Here is a tiny trained network, its code and every weight. The questions are about switching its units off for an input and a class, where a switched-off unit gives its printed mean instead of its output.

import numpy as np


def w(rows, s, z=0):
    codes = np.array(rows[::2]) - 128.0
    scale = np.full(codes.shape[1], s)
    scale[-1] = z or s
    return codes * scale


def f(y):
    return y / 2 * (1 + np.tanh(0.7978845608 * (y + 0.044715 * y**3)))


def log_softmax(a):
    a = a - a.max(-1, keepdims=True)
    return a - np.log(np.exp(a).sum(-1, keepdims=True))


def net(x, mask):
    res = np.array(x, float).reshape(1, 7) / 4 @ E
    y = f(res @ A[0][:, :-1].T + A[0][:, -1])
    res = res + np.where(mask, y, B[0][:, -1]) @ B[0][:, :-1]
    return log_softmax(res[-1] @ U[:, :-1].T + U[:, -1])


A, B = {}, {}
E = w([
[122,154,1,86,212,172,161,169],'x0',
[216,90,203,77,92,156,82,133],'x1',
[151,94,134,110,219,100,34,193],'x2',
[96,47,95,205,85,192,162,116],'x3',
[136,202,191,75,110,248,182,93],'x4',
[248,142,80,179,153,171,204,79],'x5',
[160,225,84,205,77,182,120,237],'x6',
],0.0069)
A[0] = w([
[99,135,133,114,117,124,134,101,170],'neuron 0',
[113,101,93,155,169,87,141,164,108],'neuron 1',
[164,42,198,195,105,154,101,144,140],'neuron 2',
[146,125,134,151,121,107,132,125,67],'neuron 3',
[105,14,170,130,160,178,69,145,23],'neuron 4',
[97,111,154,130,142,134,146,127,137],'neuron 5',
[52,151,142,117,91,110,124,92,78],'neuron 6',
[95,110,89,140,134,102,135,137,154],'neuron 7',
[159,131,118,153,90,136,119,119,28],'neuron 8',
[145,254,30,252,126,213,179,178,87],'neuron 9',
[183,122,138,199,64,103,130,123,70],'neuron 10',
[114,26,162,90,176,182,55,173,106],'neuron 11',
[107,108,50,164,188,73,110,163,137],'neuron 12',
[124,146,119,81,139,159,75,139,205],'neuron 13',
[130,180,143,80,152,119,109,160,102],'neuron 14',
[203,152,147,200,43,108,150,118,67],'neuron 15',
[171,137,86,89,176,130,204,44,85],'neuron 16',
[152,117,79,123,101,185,131,144,45],'neuron 17',
[135,158,120,98,131,134,113,143,181],'neuron 18',
[106,110,14,175,195,51,119,181,112],'neuron 19',
[91,122,163,147,131,155,148,137,5],'neuron 20',
[20,158,162,92,66,87,153,100,121],'neuron 21',
[113,112,49,158,196,89,106,136,182],'neuron 22',
[133,240,141,9,205,146,75,210,46],'neuron 23',
[147,126,115,77,139,140,144,130,82],'neuron 24',
[86,125,157,125,65,95,158,93,85],'neuron 25',
[142,76,180,140,86,115,126,117,173],'neuron 26',
[23,132,163,103,96,98,154,103,120],'neuron 27',
[114,132,147,87,141,157,98,162,120],'neuron 28',
[128,210,81,200,127,195,154,175,121],'neuron 29',
[177,120,93,53,189,166,177,58,155],'neuron 30',
[105,111,44,169,176,93,81,134,80],'neuron 31',
[165,118,116,66,186,144,183,58,93],'neuron 32',
[169,83,179,191,80,131,105,131,80],'neuron 33',
[86,133,141,55,125,121,106,143,175],'neuron 34',
[128,163,124,49,130,133,110,177,61],'neuron 35',
],0.0095,0.0022)
B[0] = w([
[128,111,134,130,138,126,110,103,143],'neuron 0',
[116,92,113,124,126,122,126,163,163],'neuron 1',
[170,186,51,129,108,120,108,150,171],'neuron 2',
[124,132,102,113,100,146,150,131,126],'neuron 3',
[131,206,83,159,155,42,152,105,168],'neuron 4',
[132,115,131,129,124,102,135,107,138],'neuron 5',
[97,107,148,137,112,124,140,82,160],'neuron 6',
[121,90,128,143,147,136,104,139,154],'neuron 7',
[126,124,125,134,124,161,117,129,131],'neuron 8',
[89,190,164,254,173,179,216,114,245],'neuron 9',
[145,128,105,111,102,196,95,153,154],'neuron 10',
[133,217,102,116,143,30,170,144,183],'neuron 11',
[100,67,102,121,128,113,134,197,195],'neuron 12',
[142,140,159,119,119,114,117,141,159],'neuron 13',
[115,129,168,107,103,148,117,147,160],'neuron 14',
[158,92,113,136,94,216,73,135,168],'neuron 15',
[210,104,98,78,173,162,148,114,184],'neuron 16',
[131,139,158,156,152,152,140,115,148],'neuron 17',
[125,124,151,117,126,146,121,147,147],'neuron 18',
[70,67,87,136,152,111,129,217,219],'neuron 19',
[116,123,146,146,135,106,116,116,129],'neuron 20',
[70,94,164,153,127,124,95,50,190],'neuron 21',
[101,68,123,126,132,118,140,187,193],'neuron 22',
[142,147,246,79,86,144,99,182,222],'neuron 23',
[140,140,146,102,134,137,134,124,140],'neuron 24',
[112,111,126,144,120,130,89,72,161],'neuron 25',
[130,160,77,131,113,131,109,83,163],'neuron 26',
[81,103,149,133,110,104,135,60,183],'neuron 27',
[135,149,146,114,117,116,104,137,150],'neuron 28',
[108,154,164,209,153,142,197,119,201],'neuron 29',
[194,95,154,71,156,142,167,101,195],'neuron 30',
[113,72,104,125,137,110,128,183,182],'neuron 31',
[183,95,121,59,160,143,163,105,179],'neuron 32',
[145,174,80,119,113,154,81,148,159],'neuron 33',
[131,120,166,115,105,97,109,108,170],'neuron 34',
[129,133,180,118,120,115,101,146,159],'neuron 35',
],0.024,0.012)
U = w([
[90,96,153,135,100,102,91,21,50],'0',
[150,189,100,122,127,62,114,110,2],'1',
[160,154,101,158,63,185,59,122,176],'2',
[120,166,183,220,159,193,197,122,212],'3',
[194,95,153,68,183,141,169,75,75],'4',
[132,162,255,88,88,118,100,155,105],'5',
[87,61,115,133,150,89,120,181,220],'6',
],0.0076,0.00089)

Each question gives the input, the list of numbers given to net, and the class t.
The units are the neurons (one row each of A and B). Each row of codes is followed by its name. A weight is (code - 128) times the scale printed after its matrix; where a second scale follows, it is the last column's (A, B and U).
mask holds one flag per neuron, in row order. A switched-off neuron (its flag False) gives its mean, the last column of its row in B, instead of its output. The means were averaged over made-up inputs and are rounded, as every weight is.
A unit's drop is (log p(t) with every unit on - log p(t) with that unit switched off) / (log p(t) with every unit on - log p(t) with every unit switched off).
The circuit of an input: a set's keep is (log p(t) with only the set's units on - log p(t) with every unit switched off) / (log p(t) with every unit on - log p(t) with every unit switched off). Starting from the 12 units with the biggest drops (on a tie, the unit counted first), units are removed one at a time, each time the one whose removal leaves the highest keep (on an exact tie, the one counted first), for as long as the keep stays at least 0.8.
circuit, biggest first: the units of the circuit, biggest drop first
most important unit: the unit with the biggest drop
top k neurons: the k neurons with the biggest drops, biggest first
drop of u: that unit's drop, to one decimal
input [0,0,8,-5,-4,3,6], class 6: circuit, biggest first : [neuron 19]
input [-8,3,2,1,3,-8,3], class 0: circuit, biggest first : [neuron 21; neuron 27]
input [-6,0,4,3,7,8,-2], class 4: top 3 neurons : [neuron 30; neuron 32; neuron 16]
input [6,7,7,0,-2,6,0], class 4: top 4 neurons : [neuron 30; neuron 32; neuron 16; neuron 24]
input [8,5,-7,-5,7,-1,0], class 5: top 3 neurons : [neuron 23; neuron 35; neuron 14]
input [-1,-8,2,2,-5,6,2], class 6: top 4 neurons : [neuron 19; neuron 12; neuron 31; neuron 22]
input [-8,2,3,-7,-6,-6,-3], class 1: circuit, biggest first : [neuron 11; neuron 4]
input [0,5,6,-2,-5,5,-8], class 1: top 3 neurons : [neuron 11; neuron 4; neuron 2]
input [4,1,4,2,6,-3,-6], class 4: top 2 neurons : [neuron 32; neuron 30]
input [3,-3,2,-5,-2,6,1], class 6: top 3 neurons : [neuron 19; neuron 12; neuron 22]
input [2,-8,2,8,-6,2,4], class 6: top 2 neurons : [neuron 19; neuron 12]
input [8,3,6,-7,0,0,4], class 5: drop of neuron 23 : 0.2
input [-4,-1,0,8,-5,-8,-2], class 0: drop of neuron 21 : 0.7
input [4,-7,2,-8,1,-4,-3], class 5: most important unit : neuron 23
input [7,6,0,-6,5,0,-1], class 5: drop of neuron 23 : 1.2
input [1,-1,-4,7,6,7,-4], class 4: drop of neuron 32 : 0.2
